Each row has a name. After each piece below comes the name of the row it's from, unless a question asks for something else. Each question is about the rows just above it.

W: [ 96 112 101  78 114 167]
F: [121 128 111 108  88 167]
L: [142 153 105  91  70 156]
Z: [110 122 102 103  88 168]
Y: [130 109 113  99 156 115]
D: [145  55 107  87  71 149]
P: [101 114  78  96 112 168]
H: [130 113 115  99 110 156]
E: [103  88 168 122 110 103]
Which row holds these entries in another order? [110  99 113 156 115 130] | H
Which row holds these entries in another order? [168 101 114  78  96 112] | P
[ 88 102 122 103 110 168] is which row reordered? | Z
Put [102 103  88 168 110 122] back in order: which row is it? | Z
Which row holds these entries in another order? [110 103 103  88 168 122] | E

T: [134 139 124 126 133 143 133 191 132 124 122 111 130 135 130 126 137 126
 138 143 130  93 137 112 133 142 136 119 131 105 124 121 103 137 128]
G: [126 130 134 142  93 119 122 111 128 106 191 137 143 131 112 124 137 121
 133 130 103 136 126 143 126 130 138 124 132 139 133 135 137 133 124]
J: [124 133  93 133 130 132 126 106 119 138 126 128 124 191 121 122 137 112
 143 130 126 131 135 103 143 137 137 139 143 134 111 133 124 130 136]
Which row holds these entries in another order? [137 138 143 124 126 103 133 134 126 143 130  93 126 124 143 131 106 133
 136 128 135 139 130 112 121 130 137 191 132 133 122 124 111 119 137] | J
Put [ 93 103 105 111 112 119 121 122 124 124 124 126 126 126 128 130 130 130
 131 132 133 133 133 134 135 136 137 137 137 138 139 142 143 143 191] back in order: which row is it? | T
[134 138 137 126 119 133 142 130 103 126 143 133  93 124 121 131 137 191
 106 135 130 112 124 128 137 139 136 130 111 122 132 124 143 133 126] is which row reordered? | G

Nav: [118 112 130 118 100 103 161 127 134 133 187 147 136 112 132 108  92 130
 165 111  86 128 116 119 162 166 157 153 131 164 113 110 126 140 106 124
 156  94 116 144 108 155 126  98 148 111  90 102  84 122  72 126 163 109
 166 111 131 153 131 146 105 160 120 136]
Gede: [130 162  86 112 166 116 119 113 111  92 131  97 111 118 126 160 131 155
 112 164 116 153 124 105 120 128 126  72 103 132 109 153 136 130 110 163
 111 131 126 144  94 166 161 127 187 118 102 134 108 136 147 122 165 100
 133 140 157 146 106  90 156 108  84 148]
Vudun: [134 190 127 132 142 119 184 127 150 143 151 117 104 132 149 108 165 149
 183 133 107 125  84 134 134  86 150 101 144 128 114 110 134 100 115 178
 113 136 140 128  82 195 148 175 176 124 118 122 151 124 107 136 137 116
 114 135 161 155 122 112 152  96  91 145]
mur: [108 111 136 165 160  72 153 112 110 131  86 164 140 116 112 116 126 132
 126 105  97 144 126 124 162 131 120  90 118 157 118 122 147 187 111 134
 146 130 131 100 102 161  94 133 106 163 111 128 148 155 153 110 156 166
 108 119 130 166 136 127  92  84 103 113]
[148 130 162  86 112 166 116 119 113 111  92 131  97 111 118 126 160 131
 155 112 164 116 153 124 105 120 128 126  72 103 132 109 153 136 130 110
 163 111 131 126 144  94 166 161 127 187 118 102 134 108 136 147 122 165
 100 133 140 157 146 106  90 156 108  84] is which row reordered? | Gede
[133  92 166 131 155 120 111 102 187 148 118  72 105  94 126 165  90 126
 140 160 147 157 146 116 132 100 153 166 112 131 128 164 108 110 119 144
 153 112 111 131 108 113  97 111 136 124 118 162  84 130 116 127 134 110
 130 161 106 163  86 136 103 122 126 156] is which row reordered? | mur
Which row holds these entries in another order? [148  84 108 156  90 106 146 157 140 133 100 165 122 147 136 108 134 102
 118 187 127 161 166  94 144 126 131 111 163 110 130 136 153 109 132 103
  72 126 128 120 105 124 153 116 164 112 155 131 160 126 118 111  97 131
  92 111 113 119 116 166 112  86 162 130] | Gede
Put [113 103  84  92 127 136 166 130 119 108 166 156 110 153 155 148 128 111
 163 106 133  94 161 102 100 131 130 146 134 111 187 147 122 118 157 118
  90 120 131 162 124 126 144  97 105 126 132 126 116 112 116 140 164  86
 131 110 112 153  72 160 165 136 111 108] back in order: which row is it? | mur

geduz: [190 102 158 179 117 114 140  96 119 147  79 124 198 148 122 114 109 139
  73  90 139 140 135 139 107 107  83 133]
dasin: [119 123 137 114 127 133 107 157 133 115 105 104 104 139 168 137 130 102
 146 127 111 146 150 109 126 120 142 103]
bav: [198 139 148 102 121 158  96 107 179  79 135  83 107 140 119 124 139 190
 140 117 147 139 114  72 109 114 133  90]
bimem: [187 144 109 110  89 165 184 102 100 135 106 103 146 193 150 153 121 156
 168 154 139 146 131 139 169  98 149 112]
kabin: [142 112 105 145 144 125 137 129 146  90  96 139 130  90 116 105 214 135
 154 180 103 140 135  81 154 184 149  87]
sas: [122 107  83 190 148 109 140  96 114 140 107 179 198 102 117 158 147 133
  90 114  72 135 139  79 124 139 119 139]
bap: [147 104 129  77 145  90 118 158 140 108 115  55 156 111 175 123 159 110
 185 178 108 174 151  79 123 141 197  97]
lozil: [142 112 105 145 144 125 137 129 146  90  96 139 130  90 116 105 214 135
 154 180 103 140 135  81 149 134 151 176]
bopo: [109  89 131 193 187 100 146 103 153 144 139 184 156  98 150 154 169 112
 146 165 139 168 135 110 149 103 121 106]
[112 103 100 193 135 154 146 169 144  89  98 153 149 150 184 156 102 109
 146 187 121 139 165 139 168 110 131 106] is which row reordered? | bimem
Which row holds these entries in another order? [ 72  79  83  90  96 102 107 107 109 114 114 117 119 122 124 133 135 139
 139 139 140 140 147 148 158 179 190 198] | sas
[114 117 107 139 109 102 158 179 147 107  83 114 122 135 119  90 139 140
 139 124 133  79 190 140 148  96  73 198] is which row reordered? | geduz
Which row holds these entries in another order? [102 103 104 104 105 107 109 111 114 115 119 120 123 126 127 127 130 133
 133 137 137 139 142 146 146 150 157 168] | dasin
Which row holds these entries in another order? [139 119 139 124  79 139 135  72 114  90 133 147 158 117 102 198 179 107
 140 114  96 140 109 148 190  83 107 122] | sas
Which row holds these entries in another order? [ 89  98 100 103 103 106 109 110 112 121 131 135 139 139 144 146 146 149
 150 153 154 156 165 168 169 184 187 193] | bopo

duror: [140 113 104 151 136]
Naro: [140 104 113 151 135]
desov: [140 104 112 136 151]
Put [136 140 113 104 151] back in order: which row is it? | duror
Put [104 112 136 140 151] back in order: which row is it? | desov
Put [104 112 151 140 136] back in order: which row is it? | desov
[104 113 136 140 151] is which row reordered? | duror

fak: [137 103 160 185]
Kote: [146 164 107 127]
miki: [127 146 163 107]
Mibit: [114 137 125 171]
gopuf: [ 58 106 176 140]
tir: [176 106  59 140]
Dabo: [160 137 103 186]
[107 127 146 163] is which row reordered? | miki
[127 107 163 146] is which row reordered? | miki
Put [176 106 140  59] back in order: which row is it? | tir
Put [160 185 103 137] back in order: which row is it? | fak

dineb: [108 142 173 100 116 134 145 136  75]
Tuki: [100 127 120 121 149 132 121 131  85]
dal: [107 120 128  91 150 133 140 128 112]
nevin: [108 129 121 130 142 130 119 131 141]
nilu: [153 116 140 113 143  55 150 118 142]
Rilo: [ 55 144 150 113 153 140 116 142 118]
Giben: [132 119 127 100 121 139 149 121 131]
novif: [100 127 120 121 149 132 121 131 139]
vate: [146 137 149 137 102 126 133 129 109]
leno: [129 139 117 179 118 125 100 132 168]
Mader: [179 132 139 128 118 117 100 125 168]
[153 142 144 118 140 150  55 113 116] is which row reordered? | Rilo
Put [100 139 129 117 179 118 132 125 168] back in order: which row is it? | leno
Which row holds these entries in another order? [139 179 118 125 117 132 168 100 129] | leno
Put [132 139 128 118 117 100 125 168 179] back in order: which row is it? | Mader
Which row holds these entries in another order? [ 75 108 142 173 100 116 134 145 136] | dineb
[131 121 120 100 127 121 132 139 149] is which row reordered? | novif

